Below are the code and all the weights of a small trained network. Each question names an input and a target symbol and asks about switching units off, where a switched-off unit gives its printed mean instead of its output.

import numpy as np


def w(rows, s, z=0):
    codes = np.array(rows[::2]) - 128.0
    scale = np.full(codes.shape[1], s)
    scale[-1] = z or s
    return codes * scale


def norm(h):
    return h / np.sqrt((h * h).mean(-1, keepdims=True) + 1e-5)


def f(y):
    return y / 2 * (1 + np.tanh(0.7978845608 * (y + 0.044715 * y**3)))


def softmax(a):
    e = np.exp(a - a.max(-1, keepdims=True))
    return e / e.sum(-1, keepdims=True)


def log_softmax(a):
    a = a - a.max(-1, keepdims=True)
    return a - np.log(np.exp(a).sum(-1, keepdims=True))


def net(x, mask):
    ids = ['ΔΘΠεημτψ'.index(c) for c in x.split()]
    T = len(ids)
    res = E[ids] + P[:T]
    u = 0
    for l in range(2):
        r = norm(res)
        for j in range(2):
            rows = slice(2 * j, 2 * j + 2)
            q, k, v = (r @ M[l][rows].T for M in (Q, K, V))
            z = softmax(np.where(np.tri(T) > 0, q @ k.T / 2**0.5, -1e9)) @ v
            o = O[l][rows]
            res = res + np.where(mask[u + j], z, o[:, -1]) @ o[:, :-1]
        u += 2
        y = f(norm(res) @ A[l][:, :-1].T + A[l][:, -1])
        res = res + np.where(mask[u : u + 12], y, B[l][:, -1]) @ B[l][:, :-1]
        u += 12
    return log_softmax(norm(res)[-1] @ U[:, :-1].T + U[:, -1])


Q, K, V, O, A, B = {}, {}, {}, {}, {}, {}
E = w([
[92,240,81],'Δ',
[114,92,154],'Θ',
[121,109,120],'Π',
[121,67,155],'ε',
[207,138,177],'η',
[5,116,183],'μ',
[218,145,60],'τ',
[141,35,109],'ψ',
],0.02)
P = w([
[254,147,156],'0',
[161,168,195],'1',
[158,145,183],'2',
[159,122,174],'3',
[144,122,158],'4',
[141,104,156],'5',
[130,102,155],'6',
[89,133,163],'7',
[89,122,158],'8',
[110,93,140],'9',
[105,77,139],'10',
[92,76,134],'11',
[67,116,131],'12',
[82,56,129],'13',
],0.0074)
Q[0] = w([
[198,88,177],'0.h0',
[225,239,2],'0.h0',
[94,39,172],'0.h1',
[208,170,198],'0.h1',
],0.0086)
K[0] = w([
[186,134,185],'0.h0',
[97,237,219],'0.h0',
[184,109,75],'0.h1',
[254,103,189],'0.h1',
],0.012)
V[0] = w([
[229,84,100],'0.h0',
[254,121,189],'0.h0',
[144,174,130],'0.h1',
[191,192,253],'0.h1',
],0.0064)
O[0] = w([
[95,52,140,230],'0.h0',
[41,106,89,254],'0.h0',
[131,91,124,126],'0.h1',
[3,87,103,227],'0.h1',
],0.0057,0.0026)
A[0] = w([
[185,130,64,48],'0.n0',
[68,55,148,213],'0.n1',
[104,127,110,29],'0.n2',
[177,138,53,241],'0.n3',
[135,138,113,149],'0.n4',
[174,199,171,40],'0.n5',
[216,161,194,253],'0.n6',
[83,99,64,165],'0.n7',
[131,184,130,23],'0.n8',
[159,229,121,174],'0.n9',
[150,146,190,51],'0.n10',
[113,250,134,6],'0.n11',
],0.02,0.0019)
B[0] = w([
[114,24,143,167],'0.n0',
[138,154,62,250],'0.n1',
[160,137,129,128],'0.n2',
[96,34,144,181],'0.n3',
[117,134,140,131],'0.n4',
[101,73,116,148],'0.n5',
[253,133,200,159],'0.n6',
[164,198,83,167],'0.n7',
[83,154,142,141],'0.n8',
[30,114,75,180],'0.n9',
[201,134,89,133],'0.n10',
[37,229,126,169],'0.n11',
],0.027,0.014)
Q[1] = w([
[146,169,91],'1.h0',
[158,1,54],'1.h0',
[176,114,113],'1.h1',
[100,164,132],'1.h1',
],0.018)
K[1] = w([
[170,173,3],'1.h0',
[197,85,74],'1.h0',
[158,149,162],'1.h1',
[126,120,82],'1.h1',
],0.017)
V[1] = w([
[61,239,142],'1.h0',
[170,184,206],'1.h0',
[16,40,9],'1.h1',
[26,198,173],'1.h1',
],0.015)
O[1] = w([
[78,250,199,142],'1.h0',
[199,148,156,8],'1.h0',
[239,13,152,255],'1.h1',
[210,180,176,63],'1.h1',
],0.012,0.0082)
A[1] = w([
[165,37,201,114],'1.n0',
[216,94,155,200],'1.n1',
[111,120,197,59],'1.n2',
[85,108,157,63],'1.n3',
[156,177,95,172],'1.n4',
[110,129,161,78],'1.n5',
[83,103,160,71],'1.n6',
[156,190,196,99],'1.n7',
[151,50,144,189],'1.n8',
[84,129,136,1],'1.n9',
[179,45,236,164],'1.n10',
[212,82,253,75],'1.n11',
],0.018,0.005)
B[1] = w([
[134,32,73,215],'1.n0',
[92,129,200,200],'1.n1',
[156,145,117,121],'1.n2',
[144,184,107,133],'1.n3',
[148,110,171,255],'1.n4',
[143,150,114,114],'1.n5',
[157,182,96,139],'1.n6',
[106,72,163,137],'1.n7',
[98,134,193,214],'1.n8',
[84,148,141,120],'1.n9',
[51,47,73,220],'1.n10',
[84,61,2,173],'1.n11',
],0.033,0.0067)
U = w([
[123,2,123,191],'Δ',
[249,154,188,254],'Θ',
[234,221,71,148],'Π',
[178,142,82,68],'ε',
[178,115,63,40],'η',
[47,216,88,184],'μ',
[176,122,82,37],'τ',
[189,164,143,173],'ψ',
],0.0092,0.0044)

Each question gives the input, a string of symbols that net reads in full, and the target symbol t.
The units are the heads (2 rows each of Q, K, V and O) and the neurons (one row each of A and B). Each row of codes is followed by its name. A weight is (code - 128) times the scale printed after its matrix; where a second scale follows, it is the last column's (O, A, B and U).
mask holds one flag per unit, layer by layer, with each layer's heads first. A switched-off unit (its flag False) gives its mean, the last column of its rows in O or B, instead of its output. The means were averaged over made-up inputs and are rounded, as every weight is.
A unit's drop is (log p(t) with every unit on - log p(t) with that unit switched off) / (log p(t) with every unit on - log p(t) with every unit switched off).
The circuit of an input: a set's keep is (log p(t) with only the set's units on - log p(t) with every unit switched off) / (log p(t) with every unit on - log p(t) with every unit switched off). Starting from the 12 units with the biggest drops (on a tie, the unit counted first), units are removed one at a time, each time the one whose removal leaves the highest keep (on an exact tie, the one counted first), for as long as the keep stays at least 0.8.
circuit, biggest first: the units of the circuit, biggest drop first
unit that matters most: the unit with the biggest drop
k most important neurons: the k neurons with the biggest drops, biggest first
top k neurons in layer l: the k neurons of layer l with the biggest drops, biggest first
heads that matter: for each layer, one digit per head in row order, 1 if its drop is at least 0.15 and else 0, layers parted by /
drop when u is switched off: that unit's drop, to one decimal
input η Δ η Θ η μ, target μ: top 4 neurons in layer 0 => 0.n3; 0.n0; 0.n6; 0.n9
input η η τ Θ, target μ: circuit, biggest first => 0.n3; 0.n0; 1.h0
input μ Π τ Δ ε, target Π: 3 most important neurons => 0.n3; 0.n0; 0.n1
input η τ ψ, target μ: 2 most important neurons => 0.n6; 1.n0
input Δ Θ ε τ τ η Δ τ Θ η μ η, target Π: 4 most important neurons => 0.n3; 0.n0; 0.n6; 1.n10
input Δ τ Δ μ, target Θ: unit that matters most => 1.h1
input μ η η η τ ε, target μ: top 2 neurons in layer 0 => 0.n6; 0.n3
input τ μ Δ Δ ε ψ, target Θ: 4 most important neurons => 1.n10; 0.n9; 0.n3; 0.n0
input Δ μ τ ψ, target Θ: heads that matter => 10 / 01
input ε Θ Δ η τ μ Δ τ Θ, target Π: 4 most important neurons => 0.n3; 0.n0; 0.n1; 1.n10
input Π Δ ψ, target Π: heads that matter => 10 / 00
input μ τ Δ Π Δ μ, target Θ: top 4 neurons in layer 1 => 1.n10; 1.n4; 1.n11; 1.n0
input Δ ψ Θ, target Θ: heads that matter => 01 / 01
input Δ Δ Π ε, target Θ: top 2 neurons in layer 0 => 0.n9; 0.n3
input μ η τ η ψ η Θ, target μ: 2 most important neurons => 0.n6; 0.n3
input Π Δ ε η τ τ Δ Π Δ τ ε, target Π: top 3 neurons in layer 1 => 1.n10; 1.n0; 1.n11
input ψ η Θ η ψ, target μ: top 2 neurons in layer 0 => 0.n6; 0.n9
input ε ε Θ ε Π η η ψ ψ Π Δ Θ Π, target Π: 2 most important neurons => 0.n3; 0.n0
input Θ η η Π ε, target μ: top 4 neurons in layer 0 => 0.n6; 0.n3; 0.n0; 0.n9
input τ Θ ε μ τ Δ, target μ: drop when 0.n11 is switched off => 0.2
input τ ε η ψ μ μ ε η, target Θ: drop when 1.h1 is switched off => 0.9
input Π ψ Δ η η ε η, target Π: drop when 0.h0 is switched off => 1.0
input μ Π η Θ Θ, target Π: drop when 0.h1 is switched off => 0.1
